[[-29  12 -59]
 [-55 -51  19]
 [-24  60 -54]
 [ 51 -29  -1]]
->
[[-55 -51  19]
 [-24  60 -54]]

[[ 35 -40   6 -27  12]
 [ 29 -47 -24  23 -13]
 [ 45 -13   6  39  -4]
 [ 57  -2  15  -6  10]]
->
[[ 29 -47 -24]
 [ 45 -13   6]]

[[  3  11  46]
 [ 25   5  28]
 [ -7   7   7]
 [ 10  13   7]
 [ 20   1 -14]]
->
[[25  5 28]
 [-7  7  7]]

[[ 12 -10   7 -50  34]
 [ 41  -8   8 -39   4]
 [ 17   0  35 -26  12]]
->
[[41 -8  8]
 [17  0 35]]

[[  5 -55  -1]
 [ -2 -16   3]
 [  1  -9   0]
 [  0   4   0]]
->
[[ -2 -16   3]
 [  1  -9   0]]

[[  5   4   4]
 [-17   2 -14]
 [-57   3 -51]]
->
[[-17   2 -14]
 [-57   3 -51]]

[[  2   0   0]
 [  1 -39  50]
 [ 10  36 -17]]
->
[[  1 -39  50]
 [ 10  36 -17]]

[[ -2 -42  62  13  29]
 [ -8   3 -30   8 -15]
 [-24   2 -51   3 -12]]
->
[[ -8   3 -30]
 [-24   2 -51]]

[[ 27   2  10 -32]
 [-27  -6  30 -57]
 [ -7   1 -41 -13]
 [ 13  -8  -9   5]
 [ 16 -13 -27  -4]]
->
[[-27  -6  30]
 [ -7   1 -41]]
---
[[ 15 -27   4  37  14  26  11 -18  36  -5  -9  -2  26 -19]
 [-15 -13   5  41  30  21 -10 -16  42   6  -3 -10  24 -32]
 [-38 -15  -9  -8   8 -11  47 -16 -54   3 -21 -22   7 -29]
 [ -8 -11  -6 -14  15 -39  27 -13 -24 -17 -12 -15  -5   4]
 [ -2  40   7  31  32  35 -40 -19  52  22   6  -7  33 -36]]
->
[[-38 -15  -9  -8   8 -11  47 -16 -54   3 -21 -22   7 -29]
 [-15 -13   5  41  30  21 -10 -16  42   6  -3 -10  24 -32]
 [ -8 -11  -6 -14  15 -39  27 -13 -24 -17 -12 -15  -5   4]
 [ -2  40   7  31  32  35 -40 -19  52  22   6  -7  33 -36]
 [ 15 -27   4  37  14  26  11 -18  36  -5  -9  -2  26 -19]]

[[  6   2  -1  -6   2   2  -1]
 [  7 -30   8 -32  -8  30 -16]
 [-44  30  -2  -9  33 -35   9]
 [  5  -2   1  -9   1   0   0]
 [-51  -4 -47   9 -23 -24  29]
 [-25  26 -61  26 -58  12  63]
 [  9 -30   7 -20  -9  28 -13]
 [-45   8 -16 -40  54 -40 -16]
 [-40   8 -16 -42  57 -42 -19]
 [  3  -1   0 -10  -1   1  -3]
 [  0   1   0  -6   1  -3   2]]
->
[[-51  -4 -47   9 -23 -24  29]
 [-45   8 -16 -40  54 -40 -16]
 [-44  30  -2  -9  33 -35   9]
 [-40   8 -16 -42  57 -42 -19]
 [-25  26 -61  26 -58  12  63]
 [  0   1   0  -6   1  -3   2]
 [  3  -1   0 -10  -1   1  -3]
 [  5  -2   1  -9   1   0   0]
 [  6   2  -1  -6   2   2  -1]
 [  7 -30   8 -32  -8  30 -16]
 [  9 -30   7 -20  -9  28 -13]]

[[ 52 -61  56  42 -18]
 [ 34 -53  48  32 -14]
 [ 13 -31  37 -26   4]
 [-40  27  10 -65 -53]
 [ -3 -16  27 -57  40]
 [-10  53 -14  30  39]
 [ 47  -7 -21 -28  32]]
->
[[-40  27  10 -65 -53]
 [-10  53 -14  30  39]
 [ -3 -16  27 -57  40]
 [ 13 -31  37 -26   4]
 [ 34 -53  48  32 -14]
 [ 47  -7 -21 -28  32]
 [ 52 -61  56  42 -18]]

[[  9  16  14 -55   6]
 [  4  15  15 -29  -6]
 [-11  -2  10 -15 -14]]
->
[[-11  -2  10 -15 -14]
 [  4  15  15 -29  -6]
 [  9  16  14 -55   6]]

[[  2 -10 -46]
 [ -6   5 -29]]
->
[[ -6   5 -29]
 [  2 -10 -46]]

[[-26  -6  12   7  -8  -8 -25  -6 -13 -18 -30   4 -21 -10]
 [ 55  13   1  27  33 -37   1  16  48  25  -1  26 -28  33]
 [ 18  -4 -11  22 -21  44  -6 -18   8  -1  -3   1  -9  44]]
->
[[-26  -6  12   7  -8  -8 -25  -6 -13 -18 -30   4 -21 -10]
 [ 18  -4 -11  22 -21  44  -6 -18   8  -1  -3   1  -9  44]
 [ 55  13   1  27  33 -37   1  16  48  25  -1  26 -28  33]]

[[ 22   0 -57 -10 -17 -37  21 -49 -62  24  -5 -33 -13 -65]
 [  8  10  -2 -23 -17  14 -15 -31  -3  18  22   9 -11 -10]]
->
[[  8  10  -2 -23 -17  14 -15 -31  -3  18  22   9 -11 -10]
 [ 22   0 -57 -10 -17 -37  21 -49 -62  24  -5 -33 -13 -65]]
---
[[-14 -19]
 [-31 -41]
 [ 18  25]
 [ 48  64]]
->
[[-14 -19]
 [-31 -41]
 [ 18  25]]

[[-54   9  36 -60  15]
 [-22  -1  29 -27 -49]
 [ 36  -6 -27  39  -9]]
->
[[-54   9]
 [-22  -1]
 [ 36  -6]]

[[ -7 -14   6]
 [-22 -17  22]
 [ 51  -9 -25]
 [  9  -4 -22]
 [-11   8 -21]]
->
[[ -7 -14]
 [-22 -17]
 [ 51  -9]]

[[  8   5]
 [-48   4]
 [-65   3]
 [ 39   1]]
->
[[  8   5]
 [-48   4]
 [-65   3]]

[[ 25  -4]
 [ 17   1]
 [ 27 -46]
 [ 26 -24]
 [ 30  -2]]
->
[[ 25  -4]
 [ 17   1]
 [ 27 -46]]

[[ 42  17 -53  -9]
 [ -9   3 -25   5]
 [-14  27 -13 -15]]
->
[[ 42  17]
 [ -9   3]
 [-14  27]]

[[ 17  24  49  62]
 [ -8   9   5  -6]
 [ 14  26  50  51]
 [-20  29   6 -20]
 [  4 -16   1 -49]]
->
[[17 24]
 [-8  9]
 [14 26]]

[[-53  38  -3  22]
 [ 29  10   3  27]
 [  3  -3  13   8]
 [  0   4  -4  -8]]
->
[[-53  38]
 [ 29  10]
 [  3  -3]]

[[-12  -4  -9]
 [ 20 -13   5]
 [ -6  -9  64]]
->
[[-12  -4]
 [ 20 -13]
 [ -6  -9]]
